Each row is shifted at random along 5 fixed directions that mean nothing.
Known rows, with every step that occurs:
zadumi fami taga duna kove zetesa denu pela: [ -15  -72  -60  -45  132  509  -83  225   66  169  253  -30 -274  116
  205  109  128  142 -218  -18  -46  -35  287  -78  157   10 -297 -108
  -53    7   -2  -45 -179  123 -234  342 -137   61 -146  257   22  -53
 -118  -95  154   35  -12  157   -5 -185]
pela punu zadumi kove taga duna zetesa: [ -83   52   64 -264  316  143  121  -63  110   85  179   16  -99  217
 -109  206   78   68  141   35   32 -126 -168  282  111   85 -386 -114
   17   44   63 -123   36 -121 -215  136  -23   74 -135 -206  154 -126
   96  187  204  -72  -64   99   91 -255]
fami kove zetesa denu: [ -25 -110   -2   -3 -231  207   41   90 -100   87   48    7  -86   45
  106  206  100   85 -142  -33   44   61   63    0   21  -23  -86   24
  -62  -23  -21   11  -51  157  -24  119 -185   47  -70   41   14    0
  -57  -40  107  -29   57  131  -82   50]
taga punu pela tatusa zetesa denu: [-263  151   72  -10  151  -57  187   28  171 -241  109  -33   79  113
 -182  400 -174   84  -35   37 -128 -121 -135 -103   77  192  -31   78
   55 -174   63  -98  329   -1   14   22 -199 -108 -131 -274  325 -154
  167  144  -96  131  155   15  -59  -42]
tatusa pela punu zadumi kove denu: [  30  -89  168 -126  198  -64   61 -418  -64   41 -142   24  102 -104
 -359  154 -231 -145   21   83 -137  -87 -301  485   16 -104  148   26
   90   91  -71 -185 -122   -1  252   93  -47  103  177 -403   43  179
  -49  177  191  102   39  123   49   -8]
pela punu fami kove taga: [ -82 -143  126 -173  324  142   66 -229  -77  -71   61  281  356  -75
 -271  382   19 -128 -217  -68 -350   64 -257  167   59  -32  291  244
 -118  -96   52   26   52   48  146  310 -361  177  174 -212   96  -57
   84  260  127  224  421  260 -216  -13]
tatusa zetesa denu taga punu: [ -45   -2   39  115  218 -182   -9 -235 -107 -270  -88   40  231  -89
 -318  291 -175  -48 -242   44 -272   64  -98  106   17  -64  399  175
  164 -128  127  -51    2  155  232   95 -264    7   65 -358  110  105
  -75  105 -101  351  307  145 -197  138]
fami taga punu zadumi pela zetesa denu: [  -1 -110  -22  -72  311  281  -75  172   16  111  202   76 -168   33
  175   89   67   63 -165   52  101  -44   98   -4   21   32 -135  -85
 -121   -9 -123 -129  -80  263 -152  172  -57   54   11   97  142  -76
  -86   95  126  184   12   40   30 -122]
punu pela tatusa zetesa: [ -31   -5  240 -104  138 -388  119 -299    7    6 -333 -350   17   85
 -302  119 -257  -79   90  265 -107  -49   33  360   18 -147 -178 -275
  198  181 -268 -253 -142  -48  248 -256  176  -57  -77 -298 -206  311
   52 -126   -8 -300 -534  -89  146   65]
fami taga punu pela zetesa denu: [ -18  -24   42 -174  408 -186  -71  -97   25 -106 -133   47  298  -30
 -128  166  -75 -164   26  197 -187   23 -300  199  -50  -79  193 -232
   11   53   -9 -162  -41  345   96   25  -65   53  189 -320   54   87
 -139  116  148  241  -35   15   44  281]
zadumi punu pela tatusa: [ 187 -179  184 -155  237  178  -19 -271 -121  162   73  142   51 -177
 -133  -93    1 -154  -84  -30  213 -138 -130  415   -8  -95  -98  -16
  -24  133  -69 -203 -216   88   57  272   -1  373  287   30  -70  -30
  -97   43  169 -166    3   55   82  -51]
duna zetesa denu taga punu zadumi kove fami pela: [ -73 -163  128  239   68  399   45 -138 -215   92  357  180 -252   25
  -82  325  288  311 -447 -282 -108  189  356  -11  310 -175  -81  495
  -24 -263   34  -95 -140  -37  -58  495 -474   93 -248  176  -34  116
  160   10  -41 -181  279  407 -150 -353]
duna kove fami punu: [  22  -79   38  -57   48  300   30  -54 -108   44   99  119   35    7
   81  224  160  -27 -233  -23 -164  -16   15  167  117  -45  -33   42
   -8    6  -11  -28  -89  -34  -43  241 -161  196   17   62  -82  -37
  -72   12  140  -29  159  218  -83   17]
duna taga punu zadumi fami kove zetesa denu: [ -79  -57   51  -76   39  294   62  -21   -3  170  236   13 -239  124
   44  219  296  169 -155 -103  162  -72   20  178  101  -27 -339   56
  -17  -54    4 -151 -148   68 -250  290 -100  109 -137   38   33  -56
   31   81  239  -69  -13  200  111 -195]
fami punu zadumi kove: [ -82  -50   84 -186   39  196   87 -100 -124  113   34  -85 -103   66
 -113   55  138  -50  -35   31  182 -150 -166  296  -15  -59 -289  -56
  -72   25  -97 -118 -113   -7 -103   91   54  161   18  -66   84 -128
   11   45  221  -46  -74   80  257 -146]
fami punu zadumi kove duna zetesa denu: [ 180 -168  -76   86  202   88 -482  101 -184   -7  -36  -48 -223 -143
  612  -16   18  -35 -435  243 -332  154  350  -54  109   16  259 -394
  162  135 -280  -77 -469  396    9 -260  175   -3  123   28  -70  401
 -340  136   83  532 -150  152  -22   90]
kove zetesa denu pela tatusa: [-153  209   22  -68   11  101  129  225  190 -121  104   -6  -43  186
 -124  332 -269  127  167   44 -125   34   25 -329  152  206 -177  -49
  -91  -63  305   37  377  106   -3  215 -354 -176 -218 -149  248 -143
  144 -131 -109 -126   72 -138 -187   50]
duna zetesa denu pela: [ -72  121  -41  -61    0  214   84  283   -9   42  140 -192 -189  179
  174    5   72   44  215   56  354 -149   21  -46   47   27 -536 -236
  -41   71  -16 -145   96   99 -203  167   14   30 -182   94   55 -203
  -60 -232  121 -210 -228  -95  189   27]
fami punu pela zetesa denu taga: [-218   73   62 -147  223  134  155  112   82  -85  121  -38   79  180
 -264  259   37   19   83   -5   17   29 -120 -103   86  -23 -239   38
 -188 -128   66  -40  283  146  -67  365 -298  -53 -154  -98  148 -196
  121  -95   68 -138   18   18   40  -51]
zadumi kove fami taga punu pela: [  11 -136   66   -3  239  234 -144  -21  -97  -14  105  228  -96  -74
  -14  205 -137   19 -381   62 -395  114  155  -33   78   56  226  -58
   67  -12   25   47 -170  124   27   72 -127   79  138  -12  104   53
  -75  187  -22  332  231  222 -166  -93]
punu pela tatusa zetesa denu: [ -12 -119   33   43   70  149  -77   88  -67  -61  121  -18  -37 -124
  219   68  -85  -48 -234   30   91  -72  124  -76   -7   69   30  -13
   16    5 -235 -105   -5  146   80  107  -30   72  107   92   96  -53
 -101   75   45  273   83   75  -72  -61]
tatusa zetesa denu pela punu zadumi: [ -17 -153  116   64   46  211   89 -134 -116   66   57  -14  -14  -59
  -70  149   84   36 -140  -54  177  -52  101  184   93 -136  -86  251
  -45  -28 -141 -217  -94   30  103  311 -168  137   -7   51  -42    8
  -22  -31   96  -33   38  150  -29  -74]
fami kove duna zetesa denu taga punu pela: [  44  -57   95  -74  156   76  -81  -40  -31   46  -94 -135  -50  133
    8  115  119   14   33  148 -127  -24  126  212  116 -145 -221 -300
  121   91  -69 -194 -288  221  -77  -27  103   86  -24  -36 -176  182
 -161  -80  183 -118 -380  106  189  137]
punu zadumi pela zetesa denu: [ 148 -261  -21    4  208  320 -188   22 -219  148  237  258  -79 -248
  247 -130   70  -99 -218  -70  307   -1  -31  105  -54  -37   71   18
 -133   63 -149 -143 -144  298   22  370 -115  244  270  145   80  -54
 -214  158  194  308  250  120  -66  -64]
denu taga punu fami pela tatusa zetesa: [ -18 -120  157  -97  564  -63  -83 -227  -40 -125 -195   64  332 -103
 -233  207 -148 -227 -252  203 -446  -80   47  201   61  -97  302  -79
   78   27  -88 -146 -222  189  239   30  -42  118  232 -148  -53  139
 -123   55   54  303   12  105  -60  124]
punu zadumi pela tatusa zetesa denu: [ -45  -62  118   99   60  -36   36 -126  -40   41   41 -207 -225    4
  -51  130 -134  104 -180   28   60  -21  185   74   75  -47 -126   71
   49  -26 -257 -206  -53   23  140   34  -54  -67 -153  -76   23  195
  100   -1  -56  -51 -137   11   17 -201]
pela zetesa denu taga: [ 111 -105  -32  -20  223  147 -136  147 -126  -55  120   96  -12  -73
  125   42 -103  -73 -163   46   58   80  163 -119    5  -24   72  -59
  -48   40  -20  -13   -7  293   56  270 -192   19   79   67    2  -16
 -173  -66   -1  138  101  -25 -188   40]
duna punu fami taga kove denu zetesa: [ -55  -61   74 -105  443  184 -141  -99  -75  -59   33   78  133  -12
  -18  278   97   -5 -225   52 -320   13  -23  108  109  -12   90  -87
   86  -21   66  -50 -232  156  -71   43 -120  141   90 -106  -16   28
  -83   81  181  257   98  300   -6   74]
punu pela tatusa zetesa denu taga kove: [ 164 -189  160 -157   66  159  -26 -220 -109  180   -4 -110   23  -94
  -64 -176   75 -167   85   33  457 -304  -59  508 -100 -223 -311 -119
   81  173 -161 -322 -321  161   51  283  202  328  276  114 -194  -57
 -267 -104  374 -114 -314   38  278   30]
duna zetesa denu taga: [ -99  213  -16   92  262 -290  -89  118  -11 -294  -31 -240 -100  146
   11  256 -264   72  -72  201 -308  195  174 -280  125   33   37 -225
  184  -49   15  -20  132  181   76 -157 -138 -307 -265 -305   73  210
   56  -96 -244  106 -133 -108  -81   86]
kove duna punu zadumi pela zetesa denu: [   0   47  -26   23  161  221  -88  313  143   62  176 -125 -455  188
  352  148  -74  192  -28  141  -43   28  342 -214  214  185 -329 -313
    1   57 -174 -123   29  126 -186  -42   20 -180 -277   39   74  115
    9   -9  -55  -53 -267  -62    1 -147]
kove taga duna zetesa: [  82  -12  -22 -213  232   69  -25  -90  -11   30  -10   40  159   13
   21   54   60 -121   94   91   34  -51 -257  339  -28    5  -89 -211
   79  172   77  -71 -106   37  -96  132   26  269  152 -171   17  -99
 -196  131  255  176   68  144   -1   80]
pela punu fami kove: [ -62 -121   89  -68  284  176  -24   78  -38  -44   63   79   -1   20
  134  312  -45  -17 -379  118 -343   12  246  -90  123   61   96  -52
  -13  -37 -205  -23  -81   93   28  -89 -101  -34   -2   43   18   57
   32   85  -69  126   23   71 -108  -43]
fami punu zadumi pela zetesa denu taga: [-151   40   87  -89  376  -38   64 -124    9  -58   23  -23   77   99
 -406  228  -47   -6   14   25 -126   90 -168   54   94 -118  -36   77
 -146 -123   72 -108  140  201   86  314 -311  -72 -117 -283  129   53
  129  -10   42  -30   41   17   31  -47]
duna zetesa denu taga kove fami: [ 129   28  -51 -169  123  183 -138    7  -94  -10  120  140  110  -57
  109  -39   58 -179  158   43  217 -146 -289  210  -77  -28 -100 -243
   78  155  219 -110  -58  267  -74  341    6  259  268  -59   -4 -182
 -312   10  353  233   73   53   54  236]
tatusa pela zetesa denu taga duna: [ 243 -164   10 -151  234   70 -122  -70  -24   91 -149  -75   97  -87
   18 -140 -101 -252   47  228  142 -186   21  382  -75 -180  -24 -310
   76  251 -171 -234 -294  264  103  172  158  184  273   -1 -163   91
 -431  -91  251  134 -247  -54  106  189]
pela zetesa denu taga duna punu: [ 105 -140   26  -13  404  182  -41 -208 -119  -96  189  266  304 -113
 -130  193  217  -72 -234 -138  -63    7 -116  249  125 -124  202  263
  -28 -119  124 -138  -61  140   12  503 -401  276  118  -72   -8  -19
 -120  108   97   95  404  260 -175   40]
kove zetesa denu taga duna punu fami: [ -18  114   98 -227  150   82   88 -277   90    0   -1    2  219   89
 -370  165  199  -76  294  -37  148  -97 -476  411   56  -77 -253  -99
   12   51  280 -195   33   99 -102  436 -162  271   81 -304  -15 -132
  -49  -22  308 -115   -9  154  191  186]
tatusa pela punu fami taga duna kove denu: [-160  -75   73 -257  185  609  246   20  202  147  272  -53   14  186
  -42  316  263   62  -51  -94   48 -311  -82  261  133   37 -455  133
 -124  -56 -189 -140   38 -247 -281  415  -93  229  -84  145   73 -337
   45   78  368  -65   73  309  148 -334]
pela zetesa denu taga punu fami: [  25    5  104    7  236   68   -2   87   60   13  100  -60 -235  138
   20  221  -95  162 -150  103  -33   95  393 -104  162   -4 -208 -126
   78   16  -34 -118  -51  172  -56   82 -132 -142 -191   40 -113  122
   15 -180 -168 -272 -281  -68  -54  -21]
fami taga punu pela zetesa: [ -75  -92  119 -227  264  147  158   14   44  122   33   -4   22  154
 -147  164  116   14   33   77   85  -74  -25  234   18  -63 -337 -120
  -84   53 -105 -139  -45   28 -146  122  -22  126  -41   18  -31 -129
   15  -30  165 -230 -181   69  101  -77]

Rows:
[-100  -51  -33  -92   51  483  -31  134    6   29  360  170    5   12
  233  219  377   74 -159 -161  156  -96 -178   12   43  115 -167   74
 -102 -127   68  -38   32  131 -294  388 -199  250   70  111  179 -344
  -56  158  313  287  314  321   27  -64] | duna punu fami taga kove zetesa denu
[  46 -121   54 -102   88  289 -117    5   15  -37  102   20   44  -75
   34   44  -79  -84  -50   32   45 -164   27   63    1   44  -37  -67
   46   44  -11 -102  -82  147   24  254    9  173  226   54   62 -132
 -201   89  225  305   60  125  -33  -50] | punu pela tatusa zetesa denu taga kove duna
[-151  -93  114   14  -16  115  132  -16   72   17   24    3  -10   77
  -79  400  -13   82 -188   18 -251   17   95    2  144   -6    9   96
  -40 -104 -157  -70   63   57  102  100 -242  -95 -137  -86   38  109
   83   26   36   -3    9  151 -100  -20] | tatusa pela punu fami kove zetesa denu
[-114  192   19 -269   77   85   81  213  262   -6  -17 -168   -5  271
  -86  234 -174   47  311  193  -69 -146  -69  -77   50  105 -352 -307
  -53   48  231  -64  144  193 -101   79  -60 -111 -122 -138  145 -145
   -2 -168  153 -107 -268 -189   92  133] | fami taga kove zetesa denu pela tatusa
[ 140  -70   73  -79   75  347 -109 -170  -42  119   50  -47  -71   28
   99  125  250   17 -147   34  -12  -29  127  287  152 -188 -160  -39
   66   80  -11 -204 -333  101  -92  334  -20  241   78   99 -217   79
 -192  -40  255  -24 -137  197  148   51] | zetesa denu taga duna kove fami punu zadumi
[ 127 -205  156   61   30  123  -18 -173 -121  247  -35 -151 -331    7
  -52   31  -89  100 -109   51   89   24  349  282  119 -199 -195   26
   74  115 -220 -208 -348   79  154  172   12    9  -98   38 -192  304
  -75 -117   76 -222 -345   79   26 -163] | tatusa zetesa denu pela punu zadumi kove taga
[ -41   33  109 -293  146  197  101 -231  106   58  -19 -161  158  168
 -199  197  243  -96  172   60   78 -316 -209  460   72 -150 -388  -71
   -6   78   16 -280  -91   -7  -75  378   43  229    9  -86 -127  -93
  -74  -44  455 -117 -245  117  260   29] | pela tatusa zetesa denu taga duna kove fami punu zadumi
[ -42  102   -9 -156  343  168 -132  -88   24 -122   10   68  128   15
 -126  165  -19 -169   67  123 -250 -122 -308  137   91  -14   94 -183
   15    0  181 -148  -49  228   -4  265  -74  122  178 -278  189  -30
 -138  169  238  419  137   95  169  127] | zetesa denu taga duna punu zadumi kove fami pela
[ -61 -117  138  169  146  108  145 -112  -17  -49   46  -81   12   54
 -189  381    0  166 -400  -57 -251   33  414    4  229 -151   49  397
   17 -216 -108 -121  -88    8  135  214 -348  -27 -223   74  -65  171
   90 -131 -173 -201   66  151 -183 -160] | fami pela tatusa zetesa denu taga punu
[ -84  -48  -58  -60   26  606   57  235   26   18  342  157  -54  157
  111  289  347  138 -160 -161   53 -121   85  -75  147  103 -255  148
 -134 -176  166   29   49   84 -325  426 -288  186 -107  209  184 -346
  -54   42  195   84  302  269  -53 -128] | fami kove zetesa denu taga duna punu
[  21 -200  144  -83  204  395   33 -210 -129  147  132  218  -12  -97
 -174  108   -1    5 -144  -91   76 -217    6  326   64   10  -79  187
   -8   17   89 -144 -219   12   13  329 -109  287  157   50   84 -119
  -86  113  242   55  187  256  -43 -176] | taga punu zadumi kove denu pela tatusa zetesa
[   0 -240   64   94  349  485 -191  143 -112   -5  229  288 -215  -84
  188  241 -125   65 -607   39 -420   -6  615 -247  193  116  211  122
   10  -82  -80   45 -220  103   42  170 -151   25   65  301  115    9
  -84  157  -55  450  276  230 -323 -319] | denu taga punu zadumi kove fami pela tatusa zetesa
[ -21  -57   -4  -23 -142  382   53   94    7   68  111  -54 -115   88
   47  196   99   75 -167   -2   82 -103  168   42   46  -26 -201   72
   15  -18   30  -14  -78   85  -92  298  -82   97  -44  163  -32 -148
 -160 -123  176   41   10  163  -34  -37] | tatusa zetesa denu taga kove fami punu
[ -69  -29    6 -211  427  212  -64  100   22   -6  143   96   83  -15
 -118   32  -13 -182  -29   42   54  -41 -174  -19   -5  -33  -84 -138
 -181   27   18  -57   80  353  -36  443 -159   75  123  -15  119 -154
 -109  -24  208  144   65   -1   53  -12] | zadumi fami punu pela zetesa denu taga
[ -19  156   43 -183  412  153  -25    6  116 -108  173  109   31   26
 -195   95 -196  -94  157   61   89 -219 -254   23   11  129 -100 -103
  -59  -20  252 -152  173  251  -50  299  -99   87  165 -197  333 -254
  -25  125   98  221  133 -154  111    6] | zetesa denu taga punu zadumi pela tatusa
[  38  -61    8 -149  499  199 -179  120   -5   -2   82   77  106  -18
  235   32  113 -185  -48  158  -41 -172  -30  106   59  -53  -46 -309
   -7   49  -97 -221 -183  374  -76  173   41  116  188   47  -26  -33
 -254   -5  247  220 -141   21  178  186] | duna punu fami pela zetesa denu taga kove
[  66 -229  147  -49  218  360   22 -255  -24  112   82  189  206  -68
 -172  308  138   26 -278 -105 -258   66   75  232  202 -179  155  318
  -86  -81   43 -124 -231  112   97  468 -377  246  115   45  -98  103
  -45   61  110  -39  208  298 -129    8] | zetesa denu pela punu fami kove taga duna
[-113   -9  107 -167  201  176  110 -102   64   72   15 -123  -67  178
 -201  206   88   33   -9   57 -203 -113  -61  261  163  -28 -289 -137
   26  -13  -60 -154 -138 -104 -144  108   -2   81 -115 -136    3   31
   63   26  135 -147 -135  165  190 -182] | zadumi kove duna taga punu fami pela
